Facts:
Λ c <- q_873, q_717, q_473, q_245, q_992, q_188, q_792, q_363, q_70, q_27, q_275, q_583, q_598, q_798
Λ b <- q_21, q_372, q_185, q_467, q_421, q_131, q_702, q_954, q_776, q_971, q_412, q_414, q_122, q_667, q_348, q_491, q_606, q_477, q_754, q_489, q_820, q_815
Λ a <- q_196, q_755, q_824, q_721, q_342, q_696, q_757, q_61, q_340, q_160, q_802, q_569, q_216, q_970, q_930, q_156, q_178, q_431, q_40, q_823, q_672, q_600, q_941, q_259, q_808, q_705, q_451, q_566, q_586, q_565, q_354, q_599, q_912, q_179, q_622, q_472
Λ d <- q_718, q_415, q_805, q_919, q_841, q_349, q_148, q_289, q_713, q_817, q_933
Λ f <- q_213, q_452, q_719, q_105, q_539, q_839, q_494
Λ e <- q_703, q_659, q_386, q_468, q_118, q_766, q_76, q_75, q_589, q_946, q_469
{q_873, q_342, q_412, q_489} Ξ q_188
{q_873, q_606, q_815} Ξ q_805
{q_873, q_808} Ξ q_622
{q_873, q_718, q_61, q_992, q_160, q_421, q_569, q_702, q_178, q_971, q_659, q_386, q_275, q_600, q_468, q_539, q_798, q_489, q_75, q_933, q_469} Ξ q_467
{q_21, q_431, q_148, q_713, q_815, q_469} Ξ q_667
{q_196, q_160, q_216, q_363, q_70, q_589} Ξ q_798
{q_372} Ξ q_718
{q_755, q_179} Ξ q_873
{q_755, q_841, q_565, q_839} Ξ q_954
{q_717} Ξ q_719
{q_185, q_431, q_659} Ξ q_216
{q_718} Ξ q_583
{q_415, q_340, q_105, q_808, q_705, q_817} Ξ q_421
{q_824, q_340, q_802, q_105, q_766, q_565, q_815} Ξ q_414
{q_824} Ξ q_156
{q_721, q_919, q_719} Ξ q_75
{q_721, q_696} Ξ q_372
{q_721} Ξ q_148
{q_696} Ξ q_185
{q_696, q_930} Ξ q_469
{q_696} Ξ q_970
{q_696} Ξ q_259
{q_757} Ξ q_817
{q_245, q_919, q_719, q_565} Ξ q_412
{q_61} Ξ q_702
{q_992} Ξ q_473
{q_340} Ξ q_713
{q_160, q_156, q_776, q_719, q_105, q_713, q_912} Ξ q_672
{q_160, q_431, q_349} Ξ q_659
{q_160, q_919, q_75} Ξ q_131
{q_160, q_156, q_412, q_363, q_148, q_583, q_667, q_798, q_472, q_469} Ξ q_275
{q_805, q_823, q_414, q_348, q_472} Ξ q_118
{q_131, q_452, q_414, q_275, q_667, q_491, q_75} Ξ q_933
{q_792, q_468} Ξ q_839
{q_703} Ξ q_820
{q_703, q_431} Ξ q_606
{q_930, q_412, q_259, q_839} Ξ q_489
{q_431, q_589} Ξ q_539
{q_40, q_808} Ξ q_354
{q_971, q_122} Ξ q_586
{q_363, q_468} Ξ q_342
{q_363, q_386} Ξ q_824
{q_122} Ξ q_792
{q_27} Ξ q_494
{q_583, q_451, q_817, q_76, q_477} Ξ q_21
{q_941} Ξ q_472
{q_941} Ξ q_105
{q_259} Ξ q_491
{q_808} Ξ q_766
{q_705} Ξ q_122
{q_491, q_451} Ξ q_569
{q_713} Ξ q_815
{q_820} Ξ q_76
{q_820} Ξ q_27
{q_179} Ξ q_245
{q_494} Ξ q_363
{q_494} Ξ q_599
{q_494} Ξ q_160

Known rows:
[  8 -14   7 -26   3 -15  38 -23 -44 -44  15  -3  11  13  18   2  23  -1
 -20 -22  25  21   4   3 -75 -14  21  10  14  -1 -18  10  37 -18 -20  12
 -12 -39   2 -11  17  19  12  17  31 -16]: q_705
[-15 -26  13 -16  21  -8 -19   0  -4 -33  27   9   8 -10  18 -37  46   5
   1 -11  20  10 -26 -12 -71  -5   3   0   0  68 -14  15  25 -13  -6 -31
  10  -6   6  11 -31  10  -2   3  17 -10]: q_754
[  5  -2  35 -24  20  -1  -9  -2 -55 -10  21   3   7  11  -7   8  34  -4
 -37  -9  23  41   6   9 -66 -15  11   3  47  47  -7  15  35 -12 -44  17
 -44 -35  12 -23 -16  26  43   6  38 -27]: q_672
[ -5 -17  25 -23  17 -10   0 -14 -18 -13  40  -6   4  11  11   6  27 -14
 -35 -18  47  26  13  27 -56 -14  29   1  24  37  -4  19  23 -17 -47  -4
 -32 -18   6 -17 -23  26  41  33  34  -4]: q_970
[  8 -10 -23 -14   7  -6  65  -1  14 -12  49 -13   2 -15   2 -21  36  -1
 -27  -6   0  26  27 -52 -62   6  13 -21   7  -8  34  27  23  -5 -22  -7
  19 -61  32  -1   4  18  18  19  25 -33]: q_719
[-10 -20   9 -23  14   6 -21  21 -13 -20  31  12  14 -23   4 -36  54   2
 -17   2  30  20 -40 -11 -44  -4   6   2  14  80  -5  22  31 -10 -16 -36
  -5   1   9   7 -30   5   1  12   8  -5]: q_954
[-16 -20  17 -29  19 -24  14 -16 -33 -23  39  -4   3   9   5   3  28  -1
 -29 -30  36  30   5   6 -74  -8  15  -2  22  15 -14   5  29 -15 -36  24
 -35 -30   9 -14 -12  22  22  18  36 -21]: q_472
[-30 -17  -5 -28   8 -25  12 -25  50   3  -4  -9  10   0  -5 -15  43   0
   4  -2   1  32 -46  60  10  -6  10  -6   4  78 -25  17  22 -11 -59  -8
 -15 -14  11  -2 -15  22  -1  12  39 -25]: q_805
[ 17 -18  24 -24   7 -26  85  -3  56 -27   8   0  14 -16  -7 -27  51  10
 -35   2  24  21 -14   8 -66 -12   6  -9 -16 -13 -31   4  34 -21 -54 -30
 -47  -8  12  -8   5  19  16  -4  21 -41]: q_766
[-20 -33  10 -11  23 -10  -8  -1  22 -27  34  15   5 -11  22 -34  45  -6
 -12 -15  12  -3  -6   8 -67  -4   9 -11   2  68   3  21  21 -13 -19 -24
   2  10  10   6 -54  12  11  16  21  -5]: q_185
[-26 -24  20 -32  16 -32  30 -21 -28 -24  26  -7   1   8   7  -1  29   4
 -25 -28  41  29  -2  -3 -58  -6  22  -2  12   8 -16   3  28 -16 -32  22
 -28 -36  10 -16  -5  20  20  21  39 -10]: q_823
[ 36 -13   1 -13  15 -14  70  -9  59 -15  18   2  13 -13   1 -22  47   1
 -66  -5  30  10  -1 -18 -84 -14   9 -17  -9  -3  -5  22  29 -18 -49 -19
 -57 -12  23 -12 -21  22  24   9  21 -46]: q_75
[ -7 -16 -27 -13   5 -21  32 -42  50  -2  -5  -3  14   4   6  -2  40   1
 -11 -16   0  16 -20  54 -12 -14  17 -13   2  62   4  25  21  -8 -45  -4
 -16   1  12   5 -15  28  -9  22  36 -34]: q_148
[ 22 -21  19 -27  25  -4  -7   7  50 -41 -12  -9   1   3  22 -18  54 -13
 -33  -6 -19  22  36  19 -21 -23   3  -7  16  18   9  29  16  -9 -44   7
  -4 -18   8   7 -29   5  65  38  38 -27]: q_798
[-12 -17  34 -27  17 -12  -8 -11  -6 -17  26   1   1  18  23  -5  29 -24
 -30 -18  31  20  12  21 -56 -10  18   6  13  47  -7  17  34 -18 -50  17
 -27 -26   7 -24 -32  30  49  32  40  -9]: q_216
[  4 -14  30 -12  10   0 -25  16 -19 -37  18  25  12  -9  11 -25  41   6
  -4   2  -6  19 -16  15 -72  -5   0  -1  17  60 -24   8  35 -12 -21 -33
  -7  -6  -4   8 -15   7   8 -12  20 -19]: q_421
[  5 -12 -11 -15   7  -8  71  -6  25 -13  52 -13  -2 -18   5 -33  32  -2
 -17 -10  -8  22  30 -17 -66   7  17 -23   2  12  19  21  22  -7 -36 -16
  20 -53  23  -7  -1  17  15  18  29 -27]: q_452
[ 32 -20 -29 -25  21 -13  38 -16  19 -38 -15 -15   4   0  13  -7  52   5
 -40 -21  15  25  24  -2 -34 -17   3 -10  14 -14   9  30  15  -5 -16   7
  -5 -17  15  17  -2  -1  46  36  31 -34]: q_717
[ 20 -27 -11 -32  27 -16  20 -12  46 -42 -16 -15   0   3  18 -20  53  -5
 -29 -24  -3  17  24  -8 -31 -17   1  -9  -2  -8   7  30  19 -10 -26  19
  11 -27  15  11 -11   7  52  37  39 -29]: q_363

Rows:
No name comes twice in this set of rows, the named rows included.
[  5 -16  40 -22  18 -25  45   9  57 -12   2   0   8 -14 -16 -31  57   0
 -39  17  24  36 -32  21 -56  -9   6  -8  -7  23 -39   1  28 -20 -70 -34
 -65  -9  15 -18 -20  18  38  -7  27 -38] -> q_118
[  5 -13  -6 -21   6  -5  56  -1  20 -17  53 -19   1 -11   7 -33  38  -6
  -7   1  -5  32  11 -31 -63   5  14 -16  -2  22   6  19  22 -12 -42 -39
  29 -58  19  -7   3  20  21  13  28 -19] -> q_213
[-10 -20 -16 -21   3 -22  11 -35  68 -11 -18  -5  12   9  20 -14  40  -5
  -2 -11 -15   5 -29  48   7 -10   9  -5  -9  62 -15  28  29 -12 -54  14
   3 -20  14  -4 -11  27  -8  29  37 -30] -> q_349
[ 30 -18  -8 -22  23 -14  35 -13  37 -39  -2 -13   1   2  18  -3  47   2
 -25 -19   1  25  36  42 -40 -23  11 -16  12  -3  13  25   5 -11 -28 -13
   5   1   3  14 -12   6  62  34  37 -28] -> q_583
[ -7 -14 -46 -27  -4 -15  40 -31  40 -11  -8 -15  18  -3   6 -13  45   3
  -4  -3  22  21 -57  34  10  -8  15   1  -8  62 -17  24  27 -10 -41  -4
  -1 -17  16   7   8  22 -24  23  23 -22] -> q_841
[ -1  -5 -17 -13   3  -5   4 -17  51   5  -6   6  19  -7  -2   2  41  -3
 -12   4  -8  25 -23  76   8 -11  11 -10  19  84  -9  25  25  -5 -59 -15
 -21  -6  15  -4 -14  24   3  13  37 -40] -> q_933
[  39  -16    4  -15   17  -16   55  -20   56  -19  -12  -15    3    4
    9  -24   51    3  -24   -1   32   15  -16    0 -112  -20    6   -8
  -29   29  -20   11   17  -27  -40  -50  -28  -11   18  -10  -27   30
   29    2   27  -37] -> q_76
[ 18 -21  27 -16  15 -21  45  -2  83 -24   5  -1   9  -5  13 -36  52 -10
 -48   7  13   5  -9  -2 -69 -15   7 -11 -27   5 -15  19  32 -24 -73 -15
 -38 -15  17 -16 -27  22  31  15  26 -39] -> q_659
[ 13 -29   6 -23  19 -34  47 -24  74 -23  -3 -20  -2  -2   9 -34  53   1
 -21  -9  37  12 -15 -29 -90 -11   4  -9 -45   7 -23  12  24 -27 -44 -25
 -27 -17  22 -10 -28  28  18   7  25 -34] -> q_703
[ -2 -17 -54 -16   2 -16  36 -44  48  -5  -2 -12  15   3   7  -9  39   2
 -20 -21   9   8 -24  19  -8  -8  13  -5   0  56   6  29  26  -6 -27  15
  -2 -13  18   7  -3  23 -28  26  32 -38] -> q_919
[  1 -13  12 -33  14   0  15 -10 -33 -18  25  -6   4  12  11   0  34 -15
 -34 -17  50  24 -10  -8 -50 -13  15  14  20  38   2  21  40 -16 -38  23
 -27 -39  12 -17 -12  20  30  26  33  -7] -> q_342
[-12 -28   4 -18  29 -13 -21 -10   2 -25   5   0  -5   5  23 -35  48   4
  12 -16  19   9 -21 -25 -88  -7  -1  -4 -10  73  -8  16  18 -15  -1 -36
  25 -10  12   9 -49  16   1  -5  23 -11] -> q_820
[  5 -12  12 -29  13 -12  14 -22 -35 -26  15 -12   2  13  14   2  32  -9
 -17 -19  44  28  -3  -6 -71 -16  20   8  16  22 -16  19  32 -20 -35   5
 -15 -28   8 -14  -2  22  25  25  37  -9] -> q_566
[ 36 -20  -1 -30  30 -11  -8 -11  28 -41 -28 -26  -5  14  21  -8  58  -9
  -5 -12  -2  35  12   3 -40 -22  -3  -2   1  21   5  25   8 -12 -26  -4
  15 -23  11  14 -24   9  61  32  36 -24] -> q_27

Now the same elements, written a new way:
Known rows:
[ -4   3 -12  22 -17  19 -23   7  -4   7  -9  16   6  12  -5  21  -6  -2
  14  -8  11  10 -36  26   9 -10]: q_451
[-12   0  -3  13  -7 -13  -1  -3  10  21  -7 -20   7   9   9 -20 -11 -28
  -5  -9 -21 -10  26  31   0 -29]: q_606
[  2   9   4 -17   4  -8  16   4   4  -4  17 -28 -35   8  -4 -15   0  -7
   6  -1 -13  14   2 -11  23  -6]: q_717
[-16  18 -17 -25  -6   6 -19  11  17   2  13   7   8   4  -4  80  12 -38
   0   4  -3 -10  28  -8 -22  -8]: q_386
[ -3 -14 -16  15 -16  -2 -14   9  -4  -4 -10  23  10  14  -2  42  -5   2
  15  -9   6   3 -32  18  -9  -6]: q_802
[  0 -10 -14  15 -16   0 -13   7   1  -4 -10  19   7  10  -2  31  -4   2
  17 -10   2   3 -36  20 -14  -9]: q_472
[  5   9   5 -21   7  -6  24  -7   3  -4  18 -19 -36   4  -1  -8 -14 -17
  11  -4 -11  10  -4  -6  18  -6]: q_245
[-14  20 -18 -29   0   6 -11   3  20   4  13   7   9  -1  -2  75  16 -44
  11   2  -8 -10   9  -7 -19 -14]: q_659
[ -6   4  -6  19 -21   4 -17   8   0  -5  -8  12   9  10  -3  -1  13   2
  17  -9   8   7 -35   7   0  -8]: q_156
[ -3  19   1   8 -22   7  -5  -6 -11  -1  -6   9   8   2   8  -3 -10  -9
  17 -10   9   3 -36  -1 -10 -16]: q_586
[ -3 -16 -12   0 -21   5 -19  11 -33  -4  -6  -5  11   3  -2  10  -2  -8
  10  -9   1   7 -37  -7   6 -18]: q_566
[-19   8 -22 -26  -8  10 -20   4  13   5   5  15   8   5  -6  75   1 -44
  -8   4 -12 -11  15  21  -9 -14]: q_703
[-10  22 -11 -24  -9  11 -18   5  12  -2  22  18   8   3  -3  82   0 -39
  -7   5   1  -8  29  -5 -24 -14]: q_468
[-13   4 -10   3 -25  -5  -5   5 -13  -3  -9   0   7   4  10  40 -13  -8
  20 -12  10  -8 -38   2 -10 -13]: q_354
[  0 -27 -19  14 -16  -5 -14   9  -8  -7  -9  22   8  12  -4  52 -14   2
  14  -9   1   2 -33  25 -14 -11]: q_823
[ -5 -40  23  -4   1  13  28  -3  13  30  -3 -16   6   3  -7 -30   9 -36
  15  -5   9  -8  25 -16 -17  -6]: q_148
[  1  15  -2 -25   8  -8  27  -9  18   0  11 -28 -35   1   0 -30   3 -26
  19  -8 -18   8 -23  -4  14  -5]: q_275
[  3  17  -5 -20  16  -7  26  -7  15   1  13 -31 -31   0   1 -17   4 -27
  21  -8 -15  13 -18 -11   7  -6]: q_798
[-21   9   7  12 -15 -15   5  -2  15  18  -7 -28   8   9  16 -33  -1 -19
  -1 -11 -19 -13  27  24  -4 -22]: q_414

Rows:
No name comes twice in this set of rows, the named rows included.
[ -4 -43  22 -23  -9   3  25   2 -28  28  -3 -31   7   0  -6 -25   2 -39
  12  -5   4 -11   0 -19 -12 -13] -> q_289
[ -7   5 -11   4 -21  -3   0  -2  -7  -5  -9  11   8   5   7  27 -16  -8
  20 -11   8  -5 -37   9 -19 -14] -> q_622
[-18  20  17   1 -18 -14  16 -15  17  23  -4 -32  10   1  20 -56  14 -33
  13 -11 -21 -13   2  13  -4 -31] -> q_467
[  3  16   4 -27  -1 -10  29 -13   9  -6  17 -23 -32   1   8 -39 -16 -28
  17  -8 -16   5 -23  -6  18  -7] -> q_188
[ -4 -42  13 -20  -4  -4  37 -10  12  26  -4  -6   5   2  -5 -11  -8 -37
  21  -9   0 -13  10 -10 -49  -8] -> q_805
[-23  17  13  14 -16 -14  -1   0  12  25  -6 -36   2   6  17 -28  -1 -26
   2 -11 -17 -13  19  14  -1 -25] -> q_421
[-16 -38  23  -3  -5  17  27   0   9  32  -7 -22  -3   5  -6  -5  -7 -41
  14  -6  11 -12  13 -13 -11  -9] -> q_817
[  2 -39  19   0  16  12  29   1   7  30  -1 -12   7   2  -5  -3  11 -39
  18  -6   9  -6  23 -18 -16 -10] -> q_349
[-14  11 -10  -6 -25  -3   6  -8  10  -5  -9  -3  12   3   6 -48  19   0
  21 -10   2  -2 -33   2  -7  -8] -> q_672
[  6  14  -1  -9  24  -3  10   9   4   2  13 -23 -35   3  -3  35  -9 -23
  10  -6  -8  14   4  -8  16  -6] -> q_992
[-14  -1  10  10 -16 -13 -20   9 -30  22  -5 -38   9   3  10 -34   0 -26
 -16  -7 -20  -7  17   4  11 -38] -> q_754
[-14  16  22   6 -22 -13  12 -15  -4  12   1 -24   9   6  18 -52 -18 -22
  -6 -10 -17 -11  23  14 -13 -35] -> q_954
[ -2   5  -1  21 -19  13 -22  11 -17  -2  -8  13   3  13   0  46 -18  -2
  12  -9  13   7 -33   5  -7 -11] -> q_705
[  7 -13 -14  22  -1  15 -24  13  -7   1  -8  24   8  10  -5  52   0  -1
  15  -9   7  14 -32  17   3 -10] -> q_431

